Below are the code and all the weights of a small trained network. Each question names an input and a class and asks about switching units off, where a switched-off unit gives its printed mean instead of its output.

import numpy as np


def w(rows, s, z=0):
    codes = np.array(rows[::2]) - 128.0
    scale = np.full(codes.shape[1], s)
    scale[-1] = z or s
    return codes * scale


def f(y):
    return np.maximum(y, 0)


def log_softmax(a):
    a = a - a.max(-1, keepdims=True)
    return a - np.log(np.exp(a).sum(-1, keepdims=True))


def net(x, mask):
    res = np.array(x, float).reshape(1, 4) / 4 @ E
    y = f(res @ A[0][:, :-1].T + A[0][:, -1])
    res = res + np.where(mask, y, B[0][:, -1]) @ B[0][:, :-1]
    return log_softmax(res[-1] @ U[:, :-1].T + U[:, -1])


A, B = {}, {}
E = w([
[146,126,99,138,79,77,72,25,228,136,117,213],'x0',
[154,206,162,42,189,150,66,86,132,232,92,98],'x1',
[172,173,152,213,112,84,123,145,41,88,54,146],'x2',
[152,104,84,179,3,158,75,178,90,216,188,159],'x3',
],0.011)
A[0] = w([
[146,158,161,51,205,100,62,149,63,175,141,114,130],'neuron 1',
[89,95,160,122,150,123,255,207,133,176,163,73,246],'neuron 2',
[136,152,99,172,194,82,146,117,79,86,104,104,100],'neuron 3',
[120,143,140,120,180,129,70,140,114,144,103,127,205],'neuron 4',
[69,98,66,94,155,128,92,108,182,156,169,137,141],'neuron 5',
[105,161,142,41,199,168,238,137,148,76,140,126,216],'neuron 6',
[152,100,121,101,163,113,199,39,170,97,72,144,254],'neuron 7',
[112,96,184,138,126,176,101,190,109,180,170,88,174],'neuron 8',
[148,123,93,99,88,160,71,93,174,151,152,114,174],'neuron 9',
[102,146,167,170,142,151,140,124,160,68,78,156,198],'neuron 10',
[162,79,72,220,94,116,124,151,109,103,132,179,183],'neuron 11',
],0.0087,0.0035)
B[0] = w([
[138,122,133,200,91,165,172,155,85,113,124,92,234],'neuron 1',
[42,91,129,141,146,79,99,118,38,129,155,173,227],'neuron 2',
[120,155,152,135,107,123,90,151,170,187,157,125,189],'neuron 3',
[154,94,168,100,81,144,123,98,168,138,83,128,191],'neuron 4',
[125,171,162,80,160,110,107,145,176,182,123,111,201],'neuron 5',
[154,9,77,169,123,130,127,173,139,164,181,98,246],'neuron 6',
[96,88,113,107,179,51,125,113,121,106,189,102,228],'neuron 7',
[110,146,129,82,134,107,199,80,164,143,135,126,206],'neuron 8',
[124,133,159,135,128,104,122,96,178,167,138,88,205],'neuron 9',
[106,114,160,90,162,86,131,93,164,166,148,72,185],'neuron 10',
[119,88,69,151,108,112,154,119,95,162,131,120,248],'neuron 11',
],0.011,0.013)
U = w([
[168,94,140,150,109,178,86,182,153,202,115,92,6],'0',
[170,254,126,128,92,226,211,139,107,102,21,100,85],'1',
[181,166,88,147,159,121,109,150,90,82,27,182,55],'2',
[98,210,202,34,169,90,106,114,219,169,177,103,185],'3',
[64,19,43,170,124,92,195,131,90,111,182,104,237],'4',
],0.0084,0.0018)

Each question gives the input, the list of numbers given to net, and the class t.
The units are the neurons (one row each of A and B). Each row of codes is followed by its name. A weight is (code - 128) times the scale printed after its matrix; where a second scale follows, it is the last column's (A, B and U).
mask holds one flag per neuron, in row order. A switched-off neuron (its flag False) gives its mean, the last column of its row in B, instead of its output. The means were averaged over made-up inputs and are rounded, as every weight is.
A unit's drop is (log p(t) with every unit on - log p(t) with that unit switched off) / (log p(t) with every unit on - log p(t) with every unit switched off).
The circuit of an input: a set's keep is (log p(t) with only the set's units on - log p(t) with every unit switched off) / (log p(t) with every unit on - log p(t) with every unit switched off). Starting from all 11 units, units are removed one at a time, each time the one whose removal leaves the highest keep (on an exact tie, the one counted first), for as long as the keep stays at least 0.8.
units of the circuit, in order: the units of the circuit, biggest drop first
k most important neurons: the k neurons with the biggest drops, biggest first
drop when u is switched off: that unit's drop, to one decimal
input [-5,2,6,2], class 1: units of the circuit, in order => (neuron 6; neuron 7)
input [2,8,-1,-7], class 4: units of the circuit, in order => (neuron 6)
input [2,7,4,-5], class 0: units of the circuit, in order => (neuron 1; neuron 2)
input [-4,7,8,-2], class 1: units of the circuit, in order => (neuron 1; neuron 7)
input [7,-3,-1,-8], class 3: 2 most important neurons => (neuron 11; neuron 10)
input [5,7,2,-8], class 4: 2 most important neurons => (neuron 6; neuron 1)
input [0,8,7,-2], class 1: units of the circuit, in order => (neuron 1; neuron 6)
input [1,2,-5,-1], class 3: 2 most important neurons => (neuron 5; neuron 11)
input [5,2,7,-1], class 3: drop when neuron 6 is switched off => 0.4
input [5,-5,-8,7], class 3: drop when neuron 5 is switched off => 0.4
input [0,1,5,-1], class 3: drop when neuron 6 is switched off => 0.5
input [-2,5,7,0], class 1: drop when neuron 6 is switched off => 0.2
